Below are the code and all the weights of a small trained network. Each question names an input and a class and asks about switching units off, where a switched-off unit gives its printed mean instead of its output.

import numpy as np


def w(rows, s, z=0):
    codes = np.array(rows[::2]) - 128.0
    scale = np.full(codes.shape[1], s)
    scale[-1] = z or s
    return codes * scale


def f(y):
    return np.maximum(y, 0)


def log_softmax(a):
    a = a - a.max(-1, keepdims=True)
    return a - np.log(np.exp(a).sum(-1, keepdims=True))


def net(x, mask):
    res = np.array(x, float).reshape(1, 3) / 4 @ E
    y = f(res @ A[0][:, :-1].T + A[0][:, -1])
    res = res + np.where(mask, y, B[0][:, -1]) @ B[0][:, :-1]
    return log_softmax(res[-1] @ U[:, :-1].T + U[:, -1])


A, B = {}, {}
E = w([
[16,101,68,134,193,76,162],'x0',
[213,145,57,89,148,29,92],'x1',
[198,41,72,248,61,83,219],'x2',
],0.011)
A[0] = w([
[195,148,61,159,156,30,87,91],'N0',
[149,77,60,125,159,132,230,87],'N1',
[89,80,85,52,213,137,173,101],'N2',
[153,120,141,106,150,72,79,126],'N3',
[137,188,174,114,207,118,23,98],'N4',
[38,132,206,130,85,236,254,143],'N5',
[253,143,196,119,131,151,124,90],'N6',
[133,172,59,139,145,57,89,133],'N7',
[138,60,81,119,112,144,155,110],'N8',
[145,162,117,225,69,58,167,140],'N9',
[91,102,144,176,132,207,150,86],'N10',
[113,181,159,35,158,146,112,116],'N11',
[187,122,146,107,133,177,117,95],'N12',
[204,15,83,129,97,80,176,96],'N13',
[224,9,161,208,61,151,107,97],'N14',
[212,119,190,111,115,173,98,112],'N15',
[85,192,157,91,178,143,33,104],'N16',
[217,104,43,17,168,30,125,82],'N17',
[59,133,105,155,186,34,157,153],'N18',
[151,132,159,110,135,100,150,249],'N19',
[143,35,159,202,96,120,162,102],'N20',
[199,172,189,144,59,145,84,115],'N21',
[150,65,62,203,106,120,101,130],'N22',
[185,112,68,100,155,124,87,139],'N23',
[249,82,244,127,121,140,128,91],'N24',
[177,164,74,38,74,57,126,131],'N25',
[231,181,129,128,68,171,99,160],'N26',
[43,84,71,111,197,94,184,86],'N27',
],0.0089,0.013)
B[0] = w([
[144,119,123,136,149,163,142,183],'N0',
[119,109,153,139,149,124,105,174],'N1',
[89,125,114,159,144,108,119,174],'N2',
[169,107,134,111,130,155,154,160],'N3',
[125,78,143,81,128,125,91,196],'N4',
[166,124,140,110,131,177,179,253],'N5',
[99,146,116,166,177,118,128,180],'N6',
[177,147,114,156,124,167,152,177],'N7',
[116,115,178,124,140,112,90,159],'N8',
[127,124,149,102,109,103,93,204],'N9',
[152,111,128,146,197,180,142,171],'N10',
[155,88,153,82,108,113,98,202],'N11',
[73,126,120,144,204,116,120,151],'N12',
[130,95,149,107,111,152,89,204],'N13',
[131,97,176,111,147,101,119,214],'N14',
[95,170,115,175,203,85,133,180],'N15',
[135,99,172,101,123,120,96,213],'N16',
[164,91,120,171,170,163,147,198],'N17',
[67,193,105,195,129,97,127,209],'N18',
[123,176,127,79,6,92,156,230],'N19',
[161,103,154,97,132,127,101,197],'N20',
[84,143,102,178,153,117,132,189],'N21',
[136,93,150,96,109,106,105,193],'N22',
[146,127,108,129,111,176,152,171],'N23',
[105,123,115,156,156,114,132,183],'N24',
[157,128,137,124,128,162,150,187],'N25',
[101,167,97,171,140,102,146,210],'N26',
[86,141,111,171,189,108,125,195],'N27',
],0.013,0.015)
U = w([
[156,104,140,91,142,105,29,81],'0',
[87,174,78,183,193,78,138,90],'1',
[208,128,107,136,167,248,220,73],'2',
[144,211,98,98,20,80,188,249],'3',
],0.015,0.012)

Each question gives the input, the list of numbers given to net, and the class t.
The units are the neurons (one row each of A and B). Each row of codes is followed by its name. A weight is (code - 128) times the scale printed after its matrix; where a second scale follows, it is the last column's (A, B and U).
mask holds one flag per neuron, in row order. A switched-off neuron (its flag False) gives its mean, the last column of its row in B, instead of its output. The means were averaged over made-up inputs and are rounded, as every weight is.
A unit's drop is (log p(t) with every unit on - log p(t) with that unit switched off) / (log p(t) with every unit on - log p(t) with every unit switched off).
The circuit of an input: a set's keep is (log p(t) with only the set's units on - log p(t) with every unit switched off) / (log p(t) with every unit on - log p(t) with every unit switched off). Starting from the 12 units with the biggest drops (on a tie, the unit counted first), units are removed one at a time, each time the one whose removal leaves the highest keep (on an exact tie, the one counted first), for as long as the keep stays at least 0.8.
circuit, biggest first: the units of the circuit, biggest drop first
k most important neurons: the k neurons with the biggest drops, biggest first
drop when u is switched off: that unit's drop, to one decimal
input [0,-4,-2], class 2: circuit, biggest first	N5
input [-8,5,-7], class 1: 2 most important neurons	N26, N15
input [-6,-2,6], class 0: 2 most important neurons	N14, N20
input [8,3,8], class 0: 4 most important neurons	N13, N22, N9, N20
input [4,5,0], class 2: 2 most important neurons	N17, N7
input [-2,3,-2], class 3: 2 most important neurons	N5, N10
input [-6,-5,6], class 0: 2 most important neurons	N20, N14
input [-4,2,3], class 1: 2 most important neurons	N26, N6
input [-3,4,-1], class 2: 2 most important neurons	N18, N17
input [-8,8,4], class 1: drop when N24 is switched off	0.3
input [2,-7,-6], class 2: drop when N9 is switched off	0.3
input [8,-1,8], class 0: drop when N22 is switched off	0.2
